[  4.0  30.1   7.2  14.2   2.3   2.2  -9.6  -1.6  -7.0   3.2 -13.1   6.3
  -1.2   5.8  -5.6  -3.6 -21.3   2.4   4.7   8.4  -4.2   2.7  -0.2  -0.5] -> <47>
[ 11.1  13.1   5.6  15.4   0.6   4.7  -5.1   9.7  17.8  -4.8  18.8  -0.7
  -2.7   3.8   6.2  -0.3 -33.9   1.9  14.2 -12.0  -4.9  10.4  -3.9   3.3] -> <39>
[ 0.2  6.0  4.1 -2.6 -4.6 -3.0 -9.1 26.6 -1.5  7.2 -5.9 -4.3  5.3  2.2
  2.0 -5.3 18.1 -1.3 -3.0 -0.2 -3.7 -3.3 11.6  9.3] -> <48>
[-11.4  16.8   1.9   5.4   2.3  -1.2  -1.7  -3.1   3.7   0.2  -1.4  -7.8
  -6.2   8.0  -4.0  -8.0 -10.8   4.5   3.1   1.4   6.8   8.2  -4.1   0.1] -> <45>
[ 25.9  60.7   7.5  23.1   8.0   2.4 -16.4   3.1  28.0  -9.0  25.5 -11.1
 -12.6   8.9  12.7 -13.9 -60.7   9.1   6.8  -8.4 -12.5  24.5 -11.7  -1.6] -> <39>
[  3.5  14.6   0.2   8.8   0.7  -3.5  -2.9  -0.3   2.3   8.9  -1.4  -7.5
   1.3   4.5  -2.6 -18.6  -8.7   4.0  -5.8   0.0  -1.2   0.7  -2.9   6.1] -> <39>
[ -3.4  20.9   5.2  -4.1  -4.1  -0.2  -3.4  -6.4  -1.6   3.3   0.1 -17.1
  -3.3   8.7   0.0 -16.8 -13.6   3.9   8.0   6.2   1.1   0.9  -0.4   0.5] -> <45>
[  1.9  20.6   5.1   1.4   2.8   0.7  -3.7   3.9   2.9  -6.8   7.1 -16.5
   3.5   1.0 -12.2 -11.8 -10.3  -5.0   4.9   4.2   0.6   9.3   5.0   2.4] -> <48>
[ 3.8 16.6 -2.9  2.7  5.8  6.0  1.0 -2.7  5.3  1.2  2.3 -3.7 -0.1  0.0
  5.2 -3.6 -0.7 -0.5  4.4  8.2  4.0 -2.1 -2.1  6.4] -> <48>
[ -1.2  41.9   6.3  19.0   5.3  -9.1  -1.5  -4.8  -4.5   1.0   6.6   4.3
  -3.8  -2.3  -2.9 -39.8 -24.2   2.9   1.8   0.6  -3.8   9.6  -4.1  11.4] -> <45>
[ -2.9  24.4   5.7   4.4  -0.9  -2.1 -14.2   2.2  -3.0   4.4   2.9  -8.9
  -0.7  -1.6   2.8 -13.1   0.1   5.8   2.1   0.0  -2.2  -1.1 -10.0   8.8] -> <39>
[ -0.9  23.5   7.5   6.9  -5.1  -2.2  -3.8  10.6  -3.6   2.4  -0.3  -2.6
   0.8  -2.0  -1.7 -11.8 -25.5   2.2   2.4   5.3  -2.9   0.8  21.8   6.3] -> <47>
[ -3.5  27.9  -2.0   8.5  -1.1  -3.3   5.4   3.0   4.5  -9.8   4.0 -11.7
  -9.2  12.2   6.7  -3.8 -24.0   1.9   2.6  11.1  -9.8   3.3  -6.1   3.9] -> <45>
[ -5.9  24.0   4.5   3.5   3.0  -2.2 -24.7  -2.4   6.0   0.8   3.5  -5.5
  12.7  15.5  -3.0 -10.7  -7.5   1.7  -5.6  -0.6 -10.1   4.6  -7.5   1.0] -> <47>
[ 23.1   8.5   4.6  -1.1  -0.8   7.0  -8.6   7.6  31.7  -5.0  27.9   3.7
 -16.0   2.2  21.9  18.3 -52.0   4.9  -5.3 -18.8 -16.3  29.9  -7.1 -18.6] -> <39>
[  0.9   6.8   0.5  -1.3   8.6  -7.3  36.3  -7.7   3.6  -0.7 -20.0   0.3
  -2.0   4.9   2.8  -6.2  -7.9   4.9   1.0   2.0   2.0  -0.2  -1.1  -5.1] -> <45>
[-1.3  9.9 -0.8  3.5  2.2 -0.2 -7.1  2.2 -4.8  0.4  0.1 -4.0  1.3 -3.1
  0.8  5.0 -3.6 -2.0 -1.3 -1.2  1.4  1.0  5.1  2.2] -> <48>
[ -2.3  25.0   3.5   4.0  -3.3  -1.7  -7.1  -6.7   1.2  -3.9   6.0  -9.3
  -6.4   4.2  -5.3 -12.0  -5.9   2.7  -3.9  -4.3  -0.5  -2.2   2.7  -7.2] -> <47>
[  5.8  38.1   6.5  24.4  -7.4  -1.1 -10.6   4.9 -13.6  -0.5 -14.7  -0.9
  -7.0   6.0 -16.5  -6.6 -19.5   3.5  -2.6  -6.9  -4.7   4.6   1.7  10.4] -> <47>
[  0.8  44.1   5.4   7.0  -0.6  -7.0 -17.3  -0.1  11.7  -4.8   5.7 -11.0
   1.1   5.0   2.6  -1.5 -54.8   2.9   4.0   0.2  -4.7  17.8  -9.1   3.6] -> <39>
